Known rows, with every step that occurs
w, m, z, u, r, y, a: [ -88  273   29  105 -121 -137  -20  -14 -194  441 -150 -113  153  108
  -80    4 -121   81  212 -149 -281  -37  577   85  -73  -36 -161  165
  157  187  133  -31  142 -160  -76  101 -150 -192  -12   92  -34  -73
 -138    9 -275  178   49 -349  -45  285  -64  213   90  -73    7 -102]
w, v, u, r: [  67  -12  201  -89  -29 -101  -58  -13  -18  218  101  339  320  -36
 -180  -34   55  362  384  -51  149  191  244  -32 -192    0  233  -55
  295  -60   67  -19  233  163    3   38 -133  140  -98 -317   -7   -8
   45  -67  -28 -127 -130 -488  101 -228  108  -83   49 -188  -27   64]
h, y, u, r, z, l, m, v, w, a: [  36  264  -11    4  200  -27  208    6  142 -636  248  416 -127  109
  379  -60 -245  -21  -82 -249  346   74  200    7 -149  -54   94   77
  -55  115   40  -47   16  137  -99   60   64   68 -132  -32   21 -123
  314  -29  211  112   65  -54   18  159    1  405   67    1  -88 -126]
a, m, z, u: [ 225 -261 -234  -81    0 -152 -353  106  -60  132  203 -238 -109  -79
 -404   46    2  -22  568  109  102  -59  -28 -102 -146   -9 -221   23
  171  115  -44  -19  -31   90  100 -117   76 -157    6 -162   -7   19
   33  124 -151   28 -105 -223   73 -287   43 -145  -34   51   40  247]
z, l, v, w: [ 110 -176   56   82  421   16   42  370   95 -239  195  255  -91 -116
 -369   -4   37  152  346  225   61  -10  205   41  178   28  122   73
  360  261   22 -243  130   59   80 -109  -22   77  -96 -104  -29  -45
   86  -51  195 -172  266  227  113   48   74  -27  -82  118  -63  -21]
m, v, h, r: [-115 -231    5  -30  -80  154 -105  150 -126 -437  298  245 -178   61
  186   82  -40  -34 -194  111   55  432 -194   40  515   14  -28  -77
  -59  242   45   59   68    9   90 -111  272   11   56   59   19 -126
   94   41    7 -172   35   55   40   -5  137 -161  -57   -8   79  178]
r, z, l, u: [ -74  -93 -112  169   -4  -95 -217  -11  280 -718  -65  154  135 -133
 -326  -15  143   60 -254   93  143 -352  -98 -206   76   41  -73   50
  203 -284 -146  -96   31 -183  -52  222  -90   81   36 -124   -1  126
  563  -20   12 -140   90 -285   71  161  -33 -514   29  103  -72   52]
l, v, h, y, a: [  26  -19  -39  280   30    9  121   58 -203  224  166   67  -88  134
  175  -53   39   75 -193  -47 -322 -240  705   -9  338  -23  -78  108
  112  105  -13 -194  -32 -216  -26  -63  134   39  -96  111 -184 -104
  -49  -10  -83   -1  260   14 -134  648  -39  -41   30   93  135 -152]
l, r, y, u: [ -91  177    3  103  -61  -13  348   -5  146   12 -482  -60  106  -70
 -348    5  351 -162 -101  145 -100  200 -116  221  200   -3 -122  119
  189  -84   95  192  173  -63 -225  193  -35   68  140  129   30 -127
  301  -80 -110 -151   89  176   96  294   20 -118   67  -81  129 -224]
l, u, r, h, v, a, m: [  20 -165   58   43  110   53 -160  111  -52 -115 -100 -160  -75  -20
 -168  -43   13   28  147   58   25   -2  -78 -200 -243   66  220 -157
  200  -51 -154 -157  121  -14   16 -124    9 -107  -47  -51   -2  -88
  204  -61  135 -144 -135  -34  -60 -256  -88 -362  -23 -196 -143   87]
a, v, l, r, u, h, y, w, m: [-154  353    7  157  -21   41  120  -46  -95 -119 -168 -214   82   16
 -154  -72  219  121 -269  -26 -101  128 -177  -47 -277 -220   19 -109
 -154   25   44  -44 -233 -355 -138   46 -179 -119   47   15   10  -80
 -374 -124  214   33  113  309  -67    9    3  134  -64  193  -98 -271]
a, m, z, u, r, y: [-101   74  199  -27  -73 -111  -67  -42   42  505 -249 -171  119    5
 -134   23    9   88  421   14   54   84 -321   68 -225   36  -84   36
  120  149   46   73  337  115    4   85 -207 -117    3   12   -3 -106
  -21  -38 -187   92 -209 -174  120 -181   12    6   83 -390   70  113]
h, v, w, m, z: [ 178 -131 -278 -136  -70  225 -106   28 -115 -288  167 -209   39   -4
   38   30 -137   -6  393  131  -54  255  272  -82  229 -137  -66  -10
   94  249   76   23  164 -170   78 -150  -45 -290  -71 -107  -21  -79
 -389   43   73   -5  136   23    2 -126  -25  114   72  -16 -124  267]
r, u, z, h, y, w: [  47  192   47  -98 -159 -112  184   22 -192  382   -1   23 -194  -62
  121   -6  277  -40  -42  173 -121 -165  -33   39  -88  -65   49 -110
   19 -220 -170  -68 -173 -118 -108 -229  -52    7  160   25  106   -9
 -137   -5  -92  -48  136  364  -82   94  -43  -77    1   55  193 -360]
w, a, m, v, l, y, u, z, h, r: [-361 -103    3 -120  -61   48 -277 -139 -233 -401  308  133  -92   21
 -108    0  -25 -199 -486  -39  -22   93 -657   39  177  110   -5 -107
 -283 -239  -28  207 -202   25   97  -40  269  119  185  159   85  116
   24   52   81   19  -43  226  -42 -213   98  -28 -119  124   -4  -20]
v, l, u, h, r, y, w, a, m, z: [ -26  -84 -109   13 -239  164  -94 -102  -25 -391 -125 -258   29  -51
  286   60  -46 -134    9    7   46  -23 -209   37   -5    2 -131   24
 -359   69   25  216   30 -191  111  424    6 -198 -106  -33   32  -75
 -215    0   50  -15 -259 -214  -88   43 -139  105  -30 -104   66  146]
r, y, w, m, z, l, u: [ -58   49 -197  182 -207  -43 -126  -17  280 -309  -94 -145  131 -178
 -226    6  188  -48 -180  175  -35 -213 -138  -58  130  -64 -126   99
  252 -269  -69  -33   92 -372  -69  271 -128 -147  -14  -88  105   54
   16   -8   80 -167   87 -297   25  126 -105 -246   15   73 -159   60]
a, m, z, l: [ 227 -210 -172 -138  -26  -45  -77   12 -119 -365    8 -160   27  -48
 -106   11 -102 -254   85   13   92  -55  183   17   14  112 -126   40
    2 -251  -80  -25  -33  -16  141    9  -73 -341   62  -96   33  204
 -217   38 -125 -118    4 -156   37 -160   10 -237   -8  237 -284  266]
m, z, l, y, u, h, r, w, a, v: [-256  -97 -266  -27  -64  -60   82  126   33 -147 -214 -195  118   40
  -91   22  -54 -269 -175  -92  111 -214 -599 -107 -141   49   77  -28
 -192  307  102  194 -388  259  140  326  164  166 -106  211   69   57
  184   32  240   70 -323  -25  -16  310  -84  138   60  256 -160 -105]
h, v, w, a: [ 177   -7  -18 -166  270   68  116  156  -58 -275  392  265 -156   75
  153   -7 -205  -35  -24  -85  199  144  447 -139   -1  -23   91   43
  247  412   97 -263   16  219  115 -295   33   -1 -132  -30   44 -200
  326   17   70  119   77 -204   48   65   77  109   -3    0 -220   10]
a, m, v, h, r: [-129 -231   45  -23  -56  136 -158  132 -118 -481  221  170 -230   57
  183   63  -41  -79 -185  114   47  392 -334   25  403   28  -11 -108
 -124  241    6   73   40  -13   79  -83  258  -53   46   54   38  -85
  116   26   23 -182  -29  109   23  -76  108 -180  -96  -31   42  196]
u, h, v, w, a, m, z, l, y: [  93 -214 -128 -107  -21  113  -49 -144   42 -245  320   19  136   -8
  152   20  -44  -11 -173  -56  103 -103 -348  -77  332  108  -90  149
  -86   55   44   24 -118   81   74   31   57  -82  -19  -28  -55  257
 -117  -66  245  -67 -165  413   90   73  -67  -63 -101    8 -388  298]
u, r, z, m, v, y, w, a: [   3  191  168  -94  -45  -10  174  -20   37   73  -22  269  -77  105
  647   -8 -111  -90  -75 -233  152  168  308   64 -235  108 -108   10
 -325  232   99 -202 -130  -50 -137  187  -27   38 -149    4  131  -83
  318   34  -27  116 -113 -256  -74  138  -81  270   51   48   33 -180]
r, w, a, v, m, z, h: [ 106  -57 -162  -72  116  232   -4 -101   83  540  137 -286   78  -30
  211   25    7 -181  107   32  -37  -32  228 -135   41   90 -148  -45
   56 -335 -128  128  -65  139  286  -21  137   80  -52  183    0   22
 -175  124  -18   63 -165   34  -71 -421 -115  131  100   54 -118   82]
r, w, m, z, u, h, v: [ 111  -99 -159 -100  -58  138 -260 -146   -9  407   33  -30  -31  -17
 -319   30  -78   73  164   33 -176  -72 -306  -68 -188 -210    6 -139
  170  327   97   51 -116  324   85 -545    6  -38  168   68  -43  131
 -287   48 -143  247  -15   96   23 -341  122 -207  -19  110 -145  186]
u, z, h, r, w: [-303  -77   62 -142   -3  -72 -129   58 -247  219  -74 -256  -40   22
 -471   50 -153   -6  316  189   30  -47 -690  -64  215    0  181 -142
  369   49   35  150    8    1  122    6  200  187  222  267  -91  191
  -93   14 -264   10 -145  226   86 -204   76 -284   73  162 -107  -36]
y, a, v, w, m, z, u, h: [  89  102 -110  -40   59   70 -242 -231    6   96   77   73   57  -25
 -331   73  -92  210  237  -51  -62  -12  118  -63 -452 -112  -67  -30
  -25  196   67  252 -133  242  176  -59  -31  -76  -71   -7  110   90
 -453   66   21  185  -21  -86  -40 -186  -24  177 -161  -22   82   44]
u, h, r, w, a, v, l: [ -32 -169  -21   83  192  100   41  169 -103   -2  -68 -177  190   76
  -50   -3  -99   36 -394 -207  162    3   64  -95  -62   37   99  -47
 -368    6  122   -6 -283  263  277  189    1  292  -36   22 -145 -195
   35  -28  171  189 -100 -171  -10   68  134   99  -30  172   -9  -12]
v, y, u, z, m: [-177 -100  332 -246   99   90  -77 -330 -100  781 -248  -70 -137  -23
 -201  -67  -50 -205 -122   14 -107  126  357   -8    4  349   51  -75
 -160 -228  -72   51 -150 -123  -67 -227   -2   28   27  -31  109  213
 -156   26 -161  -12  158  161  -45 -418   30 -155  -38   41  200   18]
z, l, u, h, r: [-318 -155  103  -60 -144   61 -250  -73 -208 -600  145  227  -46  -67
 -379   63  -42   15 -411  -20  -43  169 -606    7  147   -2   22  -99
   28  107   40  140  -87 -147  110  -76  189   -3  101   84  119  151
  -53  -25    4 -139   49 -135   26  -37  150 -363 -171   83  -49   76]
u, z, h, y, w: [ 138   25   62  -87 -161  -71  127  -20 -224  376   40   20 -198  -13
  137  -20  172  -84   -9  141 -197 -125  -75   13  -42  -54  -12 -130
   23 -214 -166 -101 -173 -127  -78 -243  -21   -8  122   17  114  -24
 -255   23  -98  -27  226  360  -78  170  -12 -118  -51   62  179 -314]
h, y, a, v: [ -88 -250 -168   81  -10 -209   79  303 -139   76 -149 -211  -37  118
  -34  -54   28 -161 -287 -119 -263 -377  124 -169 -157   10   25  -35
 -211  222  -50 -179 -311   78   56 -126   -5   32 -122  107  -21  -94
  393   70   54   63   62  -79 -107  643  -26   12   20  143  103 -181]
a, m, z, h: [ 169 -154 -197 -113  -31  158 -209 -135    9  130  187 -231  -18  -59
   13   30   67 -139  152  146  -84 -105   38  -71  -82   21 -187 -122
   10 -452 -199  121   35   46  244  -65   38 -128   55   87   49   73
 -120  107 -124  -52 -108  143  -86 -374 -107  -78  -27  -20 -124  181]
l, u, z, m, v, a: [ -52 -222 -115   24  148  154   41  -63  171 -207  213  -75  -12   14
  -32   34  -84   49  -99    3  180   93  489 -151  -28  161  169  -22
  -45 -271  -91  -87  195  -90   28 -166   40   -8 -123  -80   20 -241
  103   50  175 -188   51 -160  -25 -316  -28  -82   -7  -40  134  121]
z, u, h, r, w, a, v, m: [ -91  -98  248  -34  346  118   69   51  -29  503 -114 -186  -18   41
   34  -22  -51 -151 -131 -182   35  257   36 -196 -124  230   24  -14
  -49  329   19    1 -318  139  160 -167  172  142 -193   79   21  -30
   66   37  121  115 -143 -117   37 -305   69   56  -10   95  -33  -42]
u, z, l, v, y, w: [  58   -8  203    6  -90 -135   36  191  -33  271 -192  181  -58  -73
   38   28  291  -31   59  147 -203  -71  -12  257  175  135  -32   28
  -47  106   61 -288 -123 -186 -169   49 -152   43  -20  -34  143  103
   20   13  -10 -121  175  220  -46  360  -38  -83  -75   91  196 -232]
v, l, u, z: [-232 -193   78  -20  -17  -28 -381 -275   95 -350   13   12  175  -34
 -348  -23  108  191 -280   84  141 -362   25 -212   17  193  255  -30
  -96 -503  -57   32   72  -80  129  176 -245  152  -33 -217  -51   72
  150   27  -33  -13   45 -156   19  127   53 -390  -55  -77  303   15]
z, l, m, v, w, a: [ 134   90  -43  -36  264   -3  137  142  175 -630  410  235 -162  109
  263  -12 -229  -18  -99 -157  347   67  349  -24 -139  -19   70  107
   76  173   78 -179   36  130   59  -22   -2  -64 -182  -53   38 -163
  356   26  135   61   30 -149   53  156   26  369  -48   73 -272   17]
r, z, m, v, y: [ -34 -159  170  -98   31   31   35  -60  273  125  -71   93  -77   77
  537   10    1   -9 -270  -92  -18  227  -26  151  111  183 -202   32
 -509   70   65 -151  111    4 -139 -113  -14   86  -88   52   -6  119
  459   84  -54   36   -1   18  -13  -96    0   64   12 -216  181  269]
m, v, l, u, z, h, y, w, a: [ -16  138  -92   50  -70   -9  114 -122   78 -159  277  123 -100   63
  434  -50   22  -79 -443 -118  130 -215  103  -52 -258  -38   -5  -11
 -212 -234  -29 -114 -169  -47   18  127   11  100  -90    0   73 -170
   87   59   71  145    3 -224 -107  264  -35  173  -14  159   53 -269]
u, h, v, a, m, z, l, r, w: [-122  -17  -87   64  118  -24   98  -35  115  -87 -227 -312  179  -55
 -414   44 -138   58  332   11  185 -148 -512  -53  236  -72  143   34
  284  -93  102   63  109   46   55  257   72   51  174  195 -235  251
 -241  -95  -66 -142 -336  257  121 -299    8 -292   61  188 -221  100]
w, a, m, v, y, u: [  65  133  -51  -49  -99  -36  235  -32  202   32 -242   63 -130    4
  237  -19  247 -282 -348    2  -94  311   37  292  -19   78  -75   42
 -229  -64  101   77  -26   11 -257   33   90   63  -69   71  184   22
  509   61   28  -85   57  -13  -53  263  -43   48   16  -76   83  -92]
a, m, z, u, r, y, v, w: [ 338  133  102 -182  147  -96   29  117  -49  198  -41   14   -2 -141
 -270   44 -135  129  469  147 -100  331  202   48    0 -109   91   64
  170  315  -48  -18  406  161 -103  -80 -141  -15   42 -222   11   -3
  134  -54  -31   63  149   21  170 -231   49  194  -22 -429   61   91]
v, u, r, w, m, z: [  22  -32 -267  -57 -177   97 -114  -87  -43   17  -62 -409  244   21
  -35   23 -111  121  584   57   97  135  145  -87  101 -111   51    4
  209   61  137  174  206 -219   74  213  -42 -159  -96  -78  -58   21
 -524   15  -47  -19 -154 -220   27 -154  -72   83  181    2 -160  214]
l, u, z, m, v, w: [ -15 -149   73 -126  243   55  -11   34  364  -83  166  146 -231  -75
  120    0 -147  110  101  151  162  101  157  -67  -68   44  193    1
 -106  -11  -52  -10  181  106    2 -176  -36   27 -106 -168   78  -13
  202   57  125 -108   91  140   73 -285   10  117 -108 -130  163  111]
l, m, v, u, z, h, r, y, w: [ -57  136  154   26 -192 -126   12  136   38   78 -232   77 -114  -37
   71   66  206  -36   26  156 -127  -92 -360  222   90  -47    2   22
   43   69  -18   66    2  -48 -168  -46 -129  -38  169   39  207 -114
  -72   -5  -95    1   63  275    6  164  -28  205  -81 -153  175 -226]

Rows
[-159  149  -28   15   21   48  230 -302  -94 -381  127  -47    6  -27
   22  -11   93  121 -332 -119  141  -82 -284  -28  -76  -71   85  -12
 -143 -232  -90  134   56  -86   52 -103   71  -77   34  106 -121   97
 -375 -125  141  -98  -94  179  -42 -190    6 -127    0 -117   77   50] -> v, a, m, z, l, r, u, h, y
[  49  125   34  107  -32   -7  159 -162 -300  479   51  -78   37   86
   -4  -30 -147   89   78 -101 -366 -137  369   21  -32  -90 -145   85
   53  159   24   73  -85 -136  -40  -45  170   14  -35   99 -234  103
 -380    6 -203  170  111 -134 -101  223  -27  107   29  130  108 -102] -> r, w, v, m, z, u, h, y, a
[-105  157  130  105  -34 -130  124  -15   35  589 -238    2   89   95
  206  -17  -98   79  -51 -207 -214  -99  731  130 -105   60  -33  188
   -4   54  100  -35  144  -14  -98   12 -141  -68  -30   64   17  -66
   52    3 -281  109  -18 -385  -41  222  -54  238   53 -125   62  -93] -> z, m, v, u, r, y, a
[-207   53 -217  110 -133  -45  -62  -51  429 -237  -69 -238   53   71
   31  -49  -69   76  -17   29  113   22 -465    7 -471 -174  106  -98
  -99 -122  102   51  133 -104  -96  154 -115 -109  -27   16  -24   67
  128   59  -24   -6 -148 -116   58  -66    1   21   55  271 -291   56] -> z, l, u, r, w, m, v
[ -44  177   20   80  -96    3  135   -4  -20  913 -259 -367  117   -6
 -110  -37  -73  111  439  -10   44   -9 -212   71  223 -123  241  -66
  259 -327   51  188   64  -33  -72  214  128  299  110  120 -234   79
 -268  -92  -52  -27 -146  326   25  -85  -12    8  229    6  -40 -107] -> v, l, m, z, h, y, u, r, w
[ 104  124  171   57  -93  -16  343  134   46  215 -381  -92   82  -97
  164   59  210 -121  146  102 -100  147   45  196  272   39 -219  161
   32   29   39  -67   73 -207 -156  207 -177 -152  106    7   52  -92
 -180  -66 -116 -144   14  202   74  122  -46   32   -1   -6  107 -186] -> v, m, z, l, r, y, w
[-196  156  153  -49  155 -177  -28 -179   42 -282 -281 -190  -57   49
 -178  -69  -53 -220  -70  -87  201 -127 -438  -29 -245  162  113    3
  -27  -82   29   12  -87  -44  -47  353  -15  -74  -37  113   31  268
  217  -44  -53  -11 -302   35    8  -73  -67 -148  -47   82 -221  -51] -> v, y, u, z, l, r, w, a, m
[ 241   89  -46 -148   48   81 -213 -328    3   -9  130  104    5  -72
 -280   80 -117  164  219  -37   34   75   37  -21 -525  -88  -49  -39
  -62  169   13  251    4  288  150  -11  -12  -54  -34  -99   86  137
 -252   40  -85  188 -101 -165   21 -307   13   98 -176 -111   38  119] -> y, v, w, a, m, z, u, h
[ 116  -50  -41  203   49  109  111 -132  132 -326  234  176 -148  146
  491  -59   15   78 -311  -17  110  -94  -98  -67  323  -80  -65  -12
 -123 -138 -163  -23   81   25  -55 -154  116   66   -5   23 -207  -89
  -48  -44  112   12  197  380   -4  196   33  -48   62 -141  117  143] -> r, z, l, m, v, h, y
[ 184  189  121   37 -237  -46   84  146   71  692 -277   34   17  -87
  229   46  206   32  304   80 -180  -67   41  192  130 -111   -4   29
  185   14  -10  -40   63   18 -173  -99 -206  -42  119  -33  150 -144
 -198  -52  -68  -10    1  218  -10   68  -81  198   37 -264   83 -167] -> l, m, z, h, v, u, r, y, w
[ 196  -83  -89  156  122  113   76  -12  141 -266   41  -41   -4   80
  507  -59  -12   13 -409 -147  142  -64  132   38 -262  -35 -112  -44
 -686 -389  -67  -36 -121  146   42  127  -68  128   64  -90 -162 -195
  141   13   60  187  -14   49  -65  -64   53  165  -40  126   91   -5] -> r, z, h, y, w, a, m, v, l
[  13  -46 -148   29  152 -203  -19  200  165  -70  -24  137   75  -47
  -30   23  213  -15 -199  -69  144 -214  107 -117  -61   22  105   93
  220  135    3    8 -150  376  126  -93    4  195  -88  -23  308 -165
  162   45  176   78 -120 -466   23   -8   -4  213  -27 -163  -21  -78] -> z, h, r, y, w, a, v, u
[ -69  276  -31  184  -16 -126   87  -74  -95   -9  151  131 -113  137
  278  -47   -4   64 -406 -142 -138 -374  664   43  229  -18   68  145
  -49 -196  -70  -66  -77 -118 -104 -102   11  -57   23   82 -149   64
  -16   -8  -86   45  172  116 -137  470  -60  135   44   52  120 -127] -> r, u, z, l, m, v, h, y, a
[-250  -75  146  -30    2  106   40   73 -104  170 -176 -196   39    1
  -13   62   59 -201 -133   90 -180  192 -503   72  270   94 -214   20
    4  210  -19  156  150   28  124 -103   47  -28   84  274   43 -150
  -59    5  -61   81  -24   54   50 -174   31   81   50 -264   52   93] -> a, v, m, z, h, r, y
[ 134  108   42   25  194  -43  144  160  255 -458  102  358 -186    0
  218  -32 -136  126  161  -26  183  118    1  100   89 -119  172   41
  -66    4  -42   12  147  143 -201 -147   -2   67   -4 -129  -25  -38
  240  -49  241  -73  225  443   81   44   34  303    2 -171   97  -21] -> h, y, u, r, z, l, m, v, w
[ 149   69  100   50 -272   24  149  -33 -121 -240  -57  141  120 -127
 -256  -31  159   -2  215  369 -282  -67 -602   99 -369 -205 -174 -169
  -33  116 -127   79  -34 -201 -167  277  -49  -84   17 -192 -123   69
 -145  -82   12 -117   68   18  -47   62  -59  -80  -93  206  -21  -74] -> a, m, z, l, u, h, y, w, v
[  96   38   75  -75 -141 -133 -115   34 -245  492  211   89   77  -67
 -198  -10  -94  162  701  -36   60  212  -65  -28 -238  -69   33 -110
  130   14  -36  -59   91   14  -59   -2   46  -30  -46 -225  -43  -48
 -259  -16   58  -83 -118 -231   17 -393   41  -20   61  -90  138   15] -> h, y, w, v, a, m, z, u, r
[ 149  127  100  -31   54 -182   44  -48 -147 -473 -113  516  234  -31
 -139  -47  -66   72  167  -73  155  -98   80  -11 -121   23  -60   -3
   81 -134 -108  -49  -47  137 -122   83 -130   49  179 -191  -29  190
  -58  -92  -71   35  149 -189   83 -154   72 -192   96  162  -64  -52] -> h, y, w, v, u, r, z, l
[ -12   98  -11   46 -181 -130  -71   98 -101  386  -26  189   73   23
  313   -8  -65   27 -197 -187 -391 -139  589  143  325   45 -107  173
   50  -12  107 -238   22  -54  -96  -17   34   15   -8  113  -33  233
  104   71 -125   85   85 -387 -162  394 -103    4   99  -80   27   19] -> m, z, l, u, r, h, v, y, a
[ 170  -51  149  255   34  133 -123  270  -19  268  -72  -77   16   53
  -92  -87   79  177  -92 -129  -79  -51  215   98  304  -84  134  -21
  102 -224   12 -158  -87  -35 -109 -150  -53  170  120 -113 -297 -151
  154 -125  102   53  186  454  -33  255  104  117   18  -44  -92   12] -> y, u, r, h, v, l, m
